Below are the code and all the weights of a small trained network. Each question names an input and a class and asks about switching units off, where a switched-off unit gives its printed mean instead of its output.

import numpy as np


def w(rows, s, z=0):
    codes = np.array(rows[::2]) - 128.0
    scale = np.full(codes.shape[1], s)
    scale[-1] = z or s
    return codes * scale


def f(y):
    return y / 2 * (1 + np.tanh(0.7978845608 * (y + 0.044715 * y**3)))


def log_softmax(a):
    a = a - a.max(-1, keepdims=True)
    return a - np.log(np.exp(a).sum(-1, keepdims=True))


def net(x, mask):
    res = np.array(x, float).reshape(1, 6) / 4 @ E
    y = f(res @ A[0][:, :-1].T + A[0][:, -1])
    res = res + np.where(mask, y, B[0][:, -1]) @ B[0][:, :-1]
    return log_softmax(res[-1] @ U[:, :-1].T + U[:, -1])


A, B = {}, {}
E = w([
[255,139,60],'x0',
[130,128,128],'x1',
[130,127,124],'x2',
[42,177,2],'x3',
[120,4,72],'x4',
[124,126,133],'x5',
],0.0069)
A[0] = w([
[101,120,52,188],'neuron 0',
[77,102,9,195],'neuron 1',
[149,99,171,129],'neuron 2',
[29,176,88,234],'neuron 3',
[45,153,191,100],'neuron 4',
[143,102,233,197],'neuron 5',
[116,21,94,49],'neuron 6',
[132,190,154,31],'neuron 7',
[196,144,88,120],'neuron 8',
[117,21,93,40],'neuron 9',
[66,114,175,181],'neuron 10',
[88,118,146,166],'neuron 11',
[126,39,109,90],'neuron 12',
[109,177,61,180],'neuron 13',
[159,74,168,134],'neuron 14',
[100,191,74,165],'neuron 15',
[63,105,95,194],'neuron 16',
[50,112,175,108],'neuron 17',
[141,231,165,1],'neuron 18',
[100,105,73,116],'neuron 19',
[109,150,91,197],'neuron 20',
[220,183,90,121],'neuron 21',
],0.011,0.0051)
B[0] = w([
[164,132,157,200],'neuron 0',
[166,121,168,245],'neuron 1',
[191,157,143,154],'neuron 2',
[189,117,130,254],'neuron 3',
[125,70,4,185],'neuron 4',
[223,149,119,219],'neuron 5',
[100,217,54,172],'neuron 6',
[73,214,35,135],'neuron 7',
[64,2,62,173],'neuron 8',
[63,250,31,170],'neuron 9',
[176,79,65,189],'neuron 10',
[153,99,88,159],'neuron 11',
[135,217,83,165],'neuron 12',
[192,124,156,199],'neuron 13',
[192,163,157,169],'neuron 14',
[209,135,151,194],'neuron 15',
[182,127,122,199],'neuron 16',
[140,86,61,176],'neuron 17',
[55,212,29,160],'neuron 18',
[147,169,175,160],'neuron 19',
[154,121,148,177],'neuron 20',
[106,59,7,200],'neuron 21',
],0.0075,0.0076)
U = w([
[129,112,141,239],'0',
[85,207,107,146],'1',
[129,101,153,211],'2',
[109,36,101,58],'3',
[179,137,178,3],'4',
[120,103,155,212],'5',
[53,107,186,49],'6',
[3,121,179,31],'7',
],0.013,0.008)

Each question gives the input, the list of numbers given to net, and the class t.
The units are the neurons (one row each of A and B). Each row of codes is followed by its name. A weight is (code - 128) times the scale printed after its matrix; where a second scale follows, it is the last column's (A, B and U).
mask holds one flag per neuron, in row order. A switched-off neuron (its flag False) gives its mean, the last column of its row in B, instead of its output. The means were averaged over made-up inputs and are rounded, as every weight is.
A unit's drop is (log p(t) with every unit on - log p(t) with that unit switched off) / (log p(t) with every unit on - log p(t) with every unit switched off).
The circuit of an input: a set's keep is (log p(t) with only the set's units on - log p(t) with every unit switched off) / (log p(t) with every unit on - log p(t) with every unit switched off). Starting from the 12 units with the biggest drops (on a tie, the unit counted first), units are removed one at a time, each time the one whose removal leaves the highest keep (on an exact tie, the one counted first), for as long as the keep stays at least 0.8.
units of the circuit, in order: the units of the circuit, biggest drop first
most important unit: the unit with the biggest drop
k most important neurons: the k neurons with the biggest drops, biggest first
drop of u: that unit's drop, to one decimal
input [-7,3,1,4,-5,-3], class 3: most important unit : neuron 4
input [2,4,-3,-8,6,-1], class 4: units of the circuit, in order : (neuron 14; neuron 5)
input [-8,4,-5,8,8,-7], class 1: 4 most important neurons : (neuron 9; neuron 6; neuron 12; neuron 19)
input [-8,-1,2,-5,-5,5], class 3: units of the circuit, in order : (neuron 4; neuron 10)
input [-1,2,6,1,7,-5], class 1: units of the circuit, in order : (neuron 9; neuron 6)
input [2,3,-8,-7,-8,0], class 1: units of the circuit, in order : (neuron 18; neuron 7)
input [1,4,-2,-5,-7,5], class 1: units of the circuit, in order : (neuron 18; neuron 7)
input [-2,-6,-8,-7,8,7], class 1: 3 most important neurons : (neuron 9; neuron 6; neuron 12)
input [-8,6,7,1,2,4], class 3: units of the circuit, in order : (neuron 4; neuron 17)
input [8,3,4,-3,-6,-5], class 3: units of the circuit, in order : (neuron 21; neuron 8)
input [4,-4,4,6,-5,-2], class 4: units of the circuit, in order : (neuron 15; neuron 13)
input [-8,1,8,1,8,-1], class 1: units of the circuit, in order : (neuron 9; neuron 6)
input [-8,3,2,7,-3,1], class 3: 3 most important neurons : (neuron 4; neuron 17; neuron 10)
input [-6,-3,4,-6,-5,1], class 3: units of the circuit, in order : (neuron 4)
input [-3,6,-6,-7,2,-6], class 4: units of the circuit, in order : (neuron 5; neuron 14)
input [-2,5,8,-2,8,7], class 1: units of the circuit, in order : (neuron 9; neuron 6)
input [1,-6,4,-3,-7,-6], class 1: units of the circuit, in order : (neuron 18; neuron 7)
input [8,6,4,-1,4,4], class 3: 2 most important neurons : (neuron 8; neuron 21)
input [8,7,-3,7,-4,4], class 3: 2 most important neurons : (neuron 21; neuron 8)
input [2,1,-1,-1,-6,5], class 1: most important unit : neuron 18
input [-7,2,-2,7,-4,2], class 3: 3 most important neurons : (neuron 4; neuron 17; neuron 10)
input [4,-8,5,-4,-8,-5], class 1: 2 most important neurons : (neuron 18; neuron 7)
input [-7,-7,-2,5,-6,-6], class 3: drop of neuron 4 : 0.5
input [7,3,6,-5,1,6], class 3: drop of neuron 8 : 0.5
input [2,1,-4,0,8,-4], class 1: drop of neuron 9 : 0.2
input [-2,-6,-5,6,2,-3], class 4: drop of neuron 20 : 0.0
input [-3,6,-3,-6,3,-2], class 4: most important unit : neuron 5
